Below is a small trained network, with its code and all its weights. Each question gives an input and a target symbol and asks what happens when units are switched off, that is, made to give their printed mean instead of their output.

import numpy as np


def w(rows, s, z=0):
    codes = np.array(rows[::2]) - 128.0
    scale = np.full(codes.shape[1], s)
    scale[-1] = z or s
    return codes * scale


def f(y):
    return np.maximum(y, 0)


def softmax(a):
    e = np.exp(a - a.max(-1, keepdims=True))
    return e / e.sum(-1, keepdims=True)


def log_softmax(a):
    a = a - a.max(-1, keepdims=True)
    return a - np.log(np.exp(a).sum(-1, keepdims=True))


def net(x, mask):
    ids = ['αγζμξπσψω'.index(c) for c in x.split()]
    T = len(ids)
    res = E[ids] + P[:T]
    q, k, v = (res @ M[0].T for M in (Q, K, V))
    z = softmax(np.where(np.tri(T) > 0, q @ k.T / 2**0.5, -1e9)) @ v
    res = res + np.where(mask[0], z, O[0][:, -1]) @ O[0][:, :-1]
    y = f(res @ A[0][:, :-1].T + A[0][:, -1])
    res = res + np.where(mask[1:13], y, B[0][:, -1]) @ B[0][:, :-1]
    return log_softmax(res[-1] @ U[:, :-1].T + U[:, -1])


Q, K, V, O, A, B = {}, {}, {}, {}, {}, {}
E = w([
[242,127,87,72,188,140,117],'α',
[100,82,148,85,136,72,62],'γ',
[154,161,129,87,206,99,180],'ζ',
[111,57,85,137,107,113,143],'μ',
[189,93,128,121,135,184,199],'ξ',
[158,197,136,90,124,88,83],'π',
[173,183,199,96,112,106,120],'σ',
[123,174,126,98,117,162,195],'ψ',
[191,178,90,129,135,2,60],'ω',
],0.019)
P = w([
[19,76,250,195,131,169,2],'0',
[173,123,186,62,117,126,181],'1',
[161,94,184,56,102,182,199],'2',
[148,136,115,88,177,155,126],'3',
[190,132,161,76,233,172,149],'4',
[126,91,155,40,80,194,84],'5',
[207,157,119,28,216,207,50],'6',
],0.0049)
Q[0] = w([
[59,120,134,205,141,181,77],'h1',
[233,11,103,39,81,138,127],'h1',
],0.012)
K[0] = w([
[134,254,133,53,61,70,170],'h1',
[94,156,180,253,216,237,19],'h1',
],0.0093)
V[0] = w([
[1,231,138,59,134,134,134],'h1',
[235,236,119,105,63,122,108],'h1',
],0.016)
O[0] = w([
[22,93,182,176,254,193,31,3],'h1',
[198,91,146,250,220,103,175,115],'h1',
],0.0092,0.0038)
A[0] = w([
[121,155,149,202,93,90,180,29],'n1',
[161,119,138,137,161,125,151,35],'n2',
[113,170,99,65,117,141,148,8],'n3',
[88,156,100,139,153,108,106,96],'n4',
[110,57,1,139,130,136,130,151],'n5',
[84,98,122,94,129,113,124,177],'n6',
[121,142,83,96,102,84,164,73],'n7',
[124,154,151,126,144,64,95,96],'n8',
[132,89,99,157,132,115,142,2],'n9',
[172,134,138,139,113,105,155,149],'n10',
[164,50,93,176,121,172,91,101],'n11',
[61,111,95,145,185,150,136,80],'n12',
],0.012,0.004)
B[0] = w([
[148,69,107,98,152,129,53,167],'n1',
[119,135,138,150,100,98,32,185],'n2',
[98,72,108,186,133,46,79,236],'n3',
[122,77,103,174,146,92,231,146],'n4',
[121,194,184,161,103,34,110,150],'n5',
[129,98,155,93,181,152,149,168],'n6',
[152,174,204,171,106,205,124,247],'n7',
[74,87,152,122,173,170,203,178],'n8',
[68,134,134,87,113,110,104,149],'n9',
[90,106,64,110,142,155,163,216],'n10',
[142,128,112,115,65,149,192,168],'n11',
[163,245,89,134,114,171,143,169],'n12',
],0.012,0.015)
U = w([
[209,158,109,96,88,85,105,210],'α',
[113,179,199,17,110,85,195,231],'γ',
[123,229,133,69,133,103,169,164],'ζ',
[85,199,145,139,4,69,170,142],'μ',
[161,116,156,147,16,181,195,102],'ξ',
[154,151,187,229,109,125,117,79],'π',
[160,118,255,200,84,133,56,5],'σ',
[87,185,102,215,88,168,105,93],'ψ',
[81,124,99,141,100,72,121,180],'ω',
],0.0039,0.0028)

Each question gives the input, a string of symbols that net reads in full, and the target symbol t.
The units are the heads (2 rows each of Q, K, V and O) and the neurons (one row each of A and B). Each row of codes is followed by its name. A weight is (code - 128) times the scale printed after its matrix; where a second scale follows, it is the last column's (O, A, B and U).
mask holds one flag per unit, heads first, then neurons. A switched-off unit (its flag False) gives its mean, the last column of its rows in O or B, instead of its output. The means were averaged over made-up inputs and are rounded, as every weight is.
A unit's drop is (log p(t) with every unit on - log p(t) with that unit switched off) / (log p(t) with every unit on - log p(t) with every unit switched off).
The circuit of an input: a set's keep is (log p(t) with only the set's units on - log p(t) with every unit switched off) / (log p(t) with every unit on - log p(t) with every unit switched off). Starting from the 12 units with the biggest drops (on a tie, the unit counted first), units are removed one at a time, each time the one whose removal leaves the highest keep (on an exact tie, the one counted first), for as long as the keep stays at least 0.8.
units of the circuit, in order: the units of the circuit, biggest drop first
top k neurons: the k neurons with the biggest drops, biggest first
drop of u: that unit's drop, to one decimal
input ψ ω ζ μ γ μ γ, target γ: units of the circuit, in order : [n3, n6, h1, n2]
input α ζ ζ μ α ω, target ξ: units of the circuit, in order : [h1, n7, n10]
input α α π σ, target α: units of the circuit, in order : [h1, n1]
input α π ω ζ, target α: top neuron : [n1]
input ω ω π α π ω ψ, target α: units of the circuit, in order : [h1, n1, n7]
input ω π α ψ σ, target α: units of the circuit, in order : [h1, n1, n7]
input ζ ξ ζ ζ γ, target γ: top 4 neurons : [n3, n6, n7, n2]
input σ ω π ω α α ψ, target α: units of the circuit, in order : [h1, n1, n8]
input ξ γ σ ω μ, target μ: units of the circuit, in order : [n5, h1]
input ω ψ ξ, target α: units of the circuit, in order : [h1, n1, n7]
input π σ ψ, target ψ: units of the circuit, in order : [h1, n12]
input ζ ω ω, target γ: top 2 neurons : [n3, n8]
input ξ γ σ π ζ π μ, target μ: top 2 neurons : [n5, n1]
input π π ω, target π: units of the circuit, in order : [h1]
input π ω π, target π: drop of n10 : 0.1
input μ μ μ, target σ: drop of n7 : 1.2
input π ω α ω ζ, target α: drop of n1 : 0.4
input π ω σ, target π: drop of n10 : 0.0
